W =
[[  4   3  -1   9   3  -8  11  -2  -6  16   0]
 [  4   3   0  -3   3  13  -7   6  -3  -5   5]
 [  1 -24  25 -25 -22  -6 -13 -24  28  -5 -21]
 [  4  -3   5   4  -2 -11  10  -9   1  17  -6]
 [  8 -34  40 -39 -31   0 -23 -35  39  -6 -30]
 [ 11  -3  10  -1  -1  -1   4  -8   0  18  -5]
 [ -7 -17  14 -26 -17   7 -23 -10  23 -28 -11]
 [-11  -6  -1  -9  -8  -1 -10  -1  11 -22  -3]]
Indices start at 1.
(1, 1): 4
(3, 9): 28
(7, 2): -17
(4, 7): 10
(5, 6): 0
(5, 1): 8
(6, 5): -1
(2, 7): -7
(2, 2): 3
(1, 3): -1
(8, 7): -10
(7, 1): -7
(2, 1): 4
(6, 7): 4
(1, 7): 11
(7, 9): 23
(5, 11): -30
(8, 11): -3
(7, 4): -26
(8, 1): -11
(5, 2): -34
(6, 9): 0
(3, 11): -21
(7, 3): 14
(2, 9): -3
(8, 2): -6
(1, 4): 9
(1, 10): 16

m =
-15,5,15,-17,8,-19,17,14,-10,3,-3,-13,7,15
31,4,-10,26,0,14,-14,-16,1,-2,29,26,15,-21
-20,4,16,-13,8,-7,21,22,5,9,-13,-13,-3,24
-25,-27,-33,24,-19,-29,38,28,-34,-15,43,36,-16,13
Rows and columns are counted from 1.
(1, 1)	-15
(4, 1)	-25
(4, 9)	-34
(4, 4)	24
(1, 11)	-3
(1, 2)	5
(3, 11)	-13
(4, 7)	38
(3, 7)	21
(2, 1)	31
(1, 9)	-10
(4, 6)	-29
(4, 11)	43
(4, 2)	-27
(4, 14)	13
(1, 4)	-17
(3, 6)	-7
(2, 4)	26

data =
[[ 0.712 -0.544  0.316  1.090 -0.614  1.937  0.882  0.338  0.488 -0.062
  -0.721 -0.308  0.439  0.524]
 [ 0.850  0.635  0.516  0.762 -0.144  1.092 -0.593  0.458 -1.600  0.310
  -0.289  1.523  0.141 -0.016]
 [-0.166 -1.157  1.335  1.360 -0.644  0.431  0.220 -0.042 -0.686  0.119
  -0.927 -0.666 -0.273  0.090]
 [ 1.574 -0.612 -0.467  0.970 -0.589  1.853  0.438  0.670 -0.035  0.563
  -0.013  0.591  0.080 -0.073]
 [ 0.204 -0.024 -0.882  0.895 -0.689  2.121  0.216  0.254  1.025  0.727
  -1.292  0.229 -0.309  0.053]
 [-0.294 -0.415  0.873  1.740 -0.780  0.661  0.099  0.442 -0.322  0.348
  -0.553 -0.113 -0.365 -0.167]
 [ 0.192 -0.123  2.386  0.952 -0.159  0.609  0.054  0.273 -0.089  0.560
  -1.291  0.231 -0.262 -0.610]
 [ 1.301  0.545  1.154 -0.047 -0.157  1.011  0.470  0.750 -0.525 -0.043
  -1.112 -0.340 -0.331  0.173]]
Indices start at 1.
(1, 1) = 0.712
(3, 13) = -0.273
(1, 11) = -0.721
(6, 11) = -0.553
(2, 9) = -1.600
(4, 5) = -0.589
(1, 3) = 0.316
(7, 2) = -0.123
(2, 4) = 0.762
(6, 6) = 0.661
(2, 11) = -0.289
(3, 14) = 0.090
(4, 10) = 0.563
(5, 12) = 0.229
(8, 5) = -0.157
(1, 10) = -0.062
(7, 1) = 0.192
(3, 1) = -0.166
(2, 14) = -0.016
(8, 3) = 1.154
(6, 14) = -0.167
(4, 3) = -0.467
(3, 6) = 0.431
(5, 4) = 0.895
(6, 9) = -0.322
(7, 6) = 0.609
(8, 2) = 0.545
(6, 2) = -0.415
(2, 3) = 0.516
(6, 1) = -0.294
(3, 8) = -0.042
(3, 10) = 0.119
(3, 3) = 1.335
(3, 12) = -0.666
(3, 11) = -0.927

B =
-17,7,48,-12,-2,-49,-45,16,18
-46,-13,7,34,12,0,-3,11,48
Rows and columns are counted from 1.
(1, 1) => -17
(2, 6) => 0
(2, 9) => 48
(1, 3) => 48
(2, 7) => -3
(1, 6) => -49
(2, 2) => -13

grid =
[[ -5.72 -10.76   8.70  -8.39  -3.19]
 [ 12.19   8.50  -7.33  -2.21  15.20]
 [ -2.19  -9.40  -6.99   8.93  -3.01]
 [  1.38 -16.76 -10.21   0.34  18.53]
 [  0.05  -0.41  -0.97   3.92   0.00]
 [  2.14   3.27  -0.15  -4.37  -2.12]
 [ -6.66   1.74   7.35  -0.87  12.54]
 [  7.57  10.67  -1.37   3.95   2.81]
 [  0.88   1.40  -4.05  -6.60   6.46]
 [  7.65  -6.46  -8.30   8.08  -2.10]
 [ -4.99  -3.35  -7.55   4.15   6.31]
 [  0.74  -1.17   2.98   6.18  -6.26]
 [  2.89  -3.39   0.46  -5.41 -12.25]]
Rows and columns are counted from 1.
row 1 col 1 => -5.72
row 8 col 5 => 2.81
row 10 col 2 => -6.46
row 5 col 2 => -0.41
row 3 col 1 => -2.19
row 2 col 2 => 8.50
row 5 col 5 => 0.00
row 11 col 1 => -4.99
row 12 col 2 => -1.17
row 2 col 1 => 12.19
row 5 col 1 => 0.05
row 6 col 5 => -2.12
row 3 col 5 => -3.01
row 6 col 2 => 3.27
row 4 col 3 => -10.21
row 6 col 1 => 2.14
row 10 col 1 => 7.65
row 1 col 3 => 8.70
row 11 col 3 => -7.55
row 2 col 5 => 15.20
row 7 col 5 => 12.54
row 11 col 5 => 6.31
row 5 col 4 => 3.92
row 9 col 4 => -6.60
row 13 col 3 => 0.46
row 12 col 1 => 0.74
row 1 col 2 => -10.76
row 10 col 5 => -2.10
row 13 col 4 => -5.41
row 8 col 3 => -1.37
